Below are the code and all the weights of a small trained network. Each question names an input and a class and asks about switching units off, where a switched-off unit gives its printed mean instead of its output.

import numpy as np


def w(rows, s, z=0):
    codes = np.array(rows[::2]) - 128.0
    scale = np.full(codes.shape[1], s)
    scale[-1] = z or s
    return codes * scale


def f(y):
    return y / 2 * (1 + np.tanh(0.7978845608 * (y + 0.044715 * y**3)))


def log_softmax(a):
    a = a - a.max(-1, keepdims=True)
    return a - np.log(np.exp(a).sum(-1, keepdims=True))


def net(x, mask):
    res = np.array(x, float).reshape(1, 2) / 4 @ E
    y = f(res @ A[0][:, :-1].T + A[0][:, -1])
    res = res + np.where(mask, y, B[0][:, -1]) @ B[0][:, :-1]
    return log_softmax(res[-1] @ U[:, :-1].T + U[:, -1])


A, B = {}, {}
E = w([
[7,172,112,159,60,175,141],'x0',
[81,129,38,73,117,93,51],'x1',
],0.012)
A[0] = w([
[103,81,9,46,99,98,20,92],'neuron 1',
[151,117,97,104,100,158,105,254],'neuron 2',
[231,80,160,48,239,61,66,84],'neuron 3',
[22,216,125,182,39,220,130,90],'neuron 4',
[102,127,62,15,127,62,41,104],'neuron 5',
[160,52,171,86,231,73,131,98],'neuron 6',
[188,104,238,255,145,206,207,80],'neuron 7',
],0.0081,0.015)
B[0] = w([
[102,161,147,200,90,162,105,198],'neuron 1',
[108,127,137,75,251,141,236,249],'neuron 2',
[160,84,59,139,97,70,126,198],'neuron 3',
[165,46,28,89,70,76,121,217],'neuron 4',
[104,184,161,188,54,169,89,188],'neuron 5',
[105,104,86,143,50,99,128,173],'neuron 6',
[99,202,124,207,77,170,68,203],'neuron 7',
],0.015)
U = w([
[144,25,75,118,102,66,129,104],'0',
[115,252,161,172,99,206,109,70],'1',
[122,122,164,78,251,152,178,254],'2',
[141,113,170,101,129,133,107,69],'3',
],0.019,0.0084)

Each question gives the input, the list of numbers given to net, and the class t.
The units are the neurons (one row each of A and B). Each row of codes is followed by its name. A weight is (code - 128) times the scale printed after its matrix; where a second scale follows, it is the last column's (A, B and U).
mask holds one flag per neuron, in row order. A switched-off neuron (its flag False) gives its mean, the last column of its row in B, instead of its output. The means were averaged over made-up inputs and are rounded, as every weight is.
A unit's drop is (log p(t) with every unit on - log p(t) with that unit switched off) / (log p(t) with every unit on - log p(t) with every unit switched off).
The circuit of an input: a set's keep is (log p(t) with only the set's units on - log p(t) with every unit switched off) / (log p(t) with every unit on - log p(t) with every unit switched off). Starting from all 7 units, units are removed one at a time, each time the one whose removal leaves the highest keep (on an exact tie, the one counted first), for as long as the keep stays at least 0.8.
circuit, biggest first: the units of the circuit, biggest drop first
most important unit: the unit with the biggest drop
k most important neurons: the k neurons with the biggest drops, biggest first
drop when u is switched off: that unit's drop, to one decimal
input [3,-3], class 2: 3 most important neurons -> neuron 3; neuron 5; neuron 6
input [7,-4], class 0: circuit, biggest first -> neuron 4
input [-2,-3], class 2: circuit, biggest first -> neuron 5; neuron 4
input [5,-5], class 0: 2 most important neurons -> neuron 4; neuron 5
input [3,3], class 2: circuit, biggest first -> neuron 7; neuron 3; neuron 6
input [3,4], class 1: 2 most important neurons -> neuron 3; neuron 1
input [3,-2], class 2: 2 most important neurons -> neuron 3; neuron 6
input [-3,-5], class 1: 2 most important neurons -> neuron 7; neuron 4
input [8,7], class 0: 2 most important neurons -> neuron 4; neuron 7
input [-5,7], class 1: 3 most important neurons -> neuron 5; neuron 1; neuron 4
input [6,-6], class 0: 3 most important neurons -> neuron 4; neuron 5; neuron 1
input [1,4], class 1: 2 most important neurons -> neuron 5; neuron 1
input [-3,-8], class 1: drop when neuron 7 is switched off -> 1.0
input [4,6], class 1: most important unit -> neuron 5
input [8,-2], class 0: drop when neuron 4 is switched off -> 0.4
input [8,-7], class 0: drop when neuron 4 is switched off -> 2.7
